[  55.0   59.5   13.6  128.1 -132.2] ans = 55.0

[ 0.83  1.41 -0.13 -1.91 -0.20 -0.62  0.00] ans = -0.20

[-0.118  0.178 -0.100  0.119] ans = 0.119

[-129.2  -38.3  116.6  155.6   10.8] ans = 10.8

[ -40.8   -8.4 -114.8  -60.0  104.3] ans = -40.8

[[  5.634   2.222  -2.909   3.323]
 [  6.445  16.974 -12.983 -11.896]
 [-13.370 -13.805  -5.609  -5.003]] ans = -12.983

[ -6.54  13.92 -12.69 -13.01 -15.32  12.49] ans = -12.69

[-190.2 -161.9  -57.7  107.8    5.4  -49.3  -97.6] ans = -97.6
---
array([[-392, -662, -405, -371, -842],
       [-798, -141, -489, -803, -550],
       [ 561, -226,  215,  470, -119]]) yields -550

array([[8880, 9073, 1215, 8470, 6905, 5750, 8418],
       [9306, 3424, 9486, 4979, 9395, 5471, 1763]]) yields 1763

array([[486, 497, 547, 886, 757, 859],
       [ 24, 245, 318, 307, 448, 351],
       [329, 398, 523, 333, 497, 414]]) yields 351

array([[-237,  257,  449,  530, -903],
       [  67, -159,  139,  122, -479],
       [  39,  390,  316,  362,   28]]) yields -479

array([[240, 542, 610, 805, 546],
       [496, 515, 375, 644, 612]]) yields 612

array([[3, 8, 5, 7, 7, 1],
       [8, 8, 3, 6, 7, 2],
       [4, 4, 9, 6, 1, 4]]) yields 2

array([[  -9,  314,  107, -280, -569],
       [   5,  310,  112, -220, -570],
       [ 533, -102, -357,  -21,    5]]) yields -570

array([[83, 85,  4, 70, 70],
       [60, 56, 42, 34, 61],
       [22, 23, 83, 53, 27]]) yields 61
---
7705  7189  5539  4718
8582  7716  5576  4862
2872  2015  2908  5973
>> 5973

  76   684  -833   159  -699
 597  -650  -129    75     2
 963   262  -576   213  -422
>> -422

  6  -37  -30  -23  -32
-21   -1  -28   29  -19
 -7    8  -19  -27   32
>> 32

 648   207   915   643  -481
 315   583  -189   -97   778
 626    38    76  -198  -819
>> -819

171  161  165  214  117
186  116  101  153  144
 58  100  106   54  128
>> 128

-132   598   450  -784  -227   314
-129    26   856  -528   -71  -154
 883    80  -463  -608   239   253
>> 253

 227   380  -542    48
 429   161  -695  -319
 -14   679   114   -44
>> -44

 12  -22   21  -30
 -5  -17   27  -41
-36    1   26  -43
>> -43

2  7  3  3  8  4  8
7  7  4  5  6  5  7
5  2  7  6  5  5  6
>> 6
---
[-3.07 -1.51  4.76 -1.63 -4.69  1.44 -2.18] out -2.18
[-1.38  4.90  4.98  3.75  0.50  0.00] out 0.00
[-1.73  4.47 -3.08  1.46] out 1.46
[ 0.31 -0.04 -5.08  0.39 -0.57] out -0.57
[ 1.16  1.52 -1.21 -0.42 -5.51] out -5.51
[ 4.13 -0.17 -0.07  1.07 -0.10  2.85  0.46] out 0.46
[ 1.40 -1.85  1.77  2.59  0.50  4.13] out 4.13
---
array([[-5.17,  3.14, -2.56, -3.05,  0.97, -0.86, -2.18],
       [ 3.08, -3.90, -2.98, -0.64,  4.62, -0.10, -3.82]]) result: -3.82

array([[ 0.43, -1.27, -1.26,  1.40, -1.10],
       [ 0.80, -3.13, -2.72,  5.24, -0.84],
       [ 1.44, -1.36,  3.32, -4.92, -0.62]]) result: -0.62

array([ 3.53,  0.12, -1.51, -4.26,  0.88, -0.15]) result: -0.15

array([-2.54,  2.43,  1.80, -0.44,  4.12,  2.34]) result: 2.34

array([[-0.32,  3.34, -0.32, -4.41],
       [-0.13,  0.85,  2.11, -2.79],
       [ 2.76,  0.99, -0.76, -0.76]]) result: -0.76

array([-3.23, -2.05,  4.48, -3.00, -2.65]) result: -2.65
---
[ 81 490 804 244 817] Out: 81

[[62 45 65 31]
 [74 24 67 38]
 [50 60 35 58]] Out: 38

[[ 18  25 -13  -5   6]
 [ -9  11  26  10  -1]
 [-32  15  29  34 -47]] Out: -32

[[123   8 188  78 169]
 [130 175  92 230 183]] Out: 130

[149 218  14  82 120  79] Out: 218

[[6155 8742 5505 2323]
 [8663 6140 3590 1030]] Out: 2323

[378  97 603 291 855 362 681] Out: 603
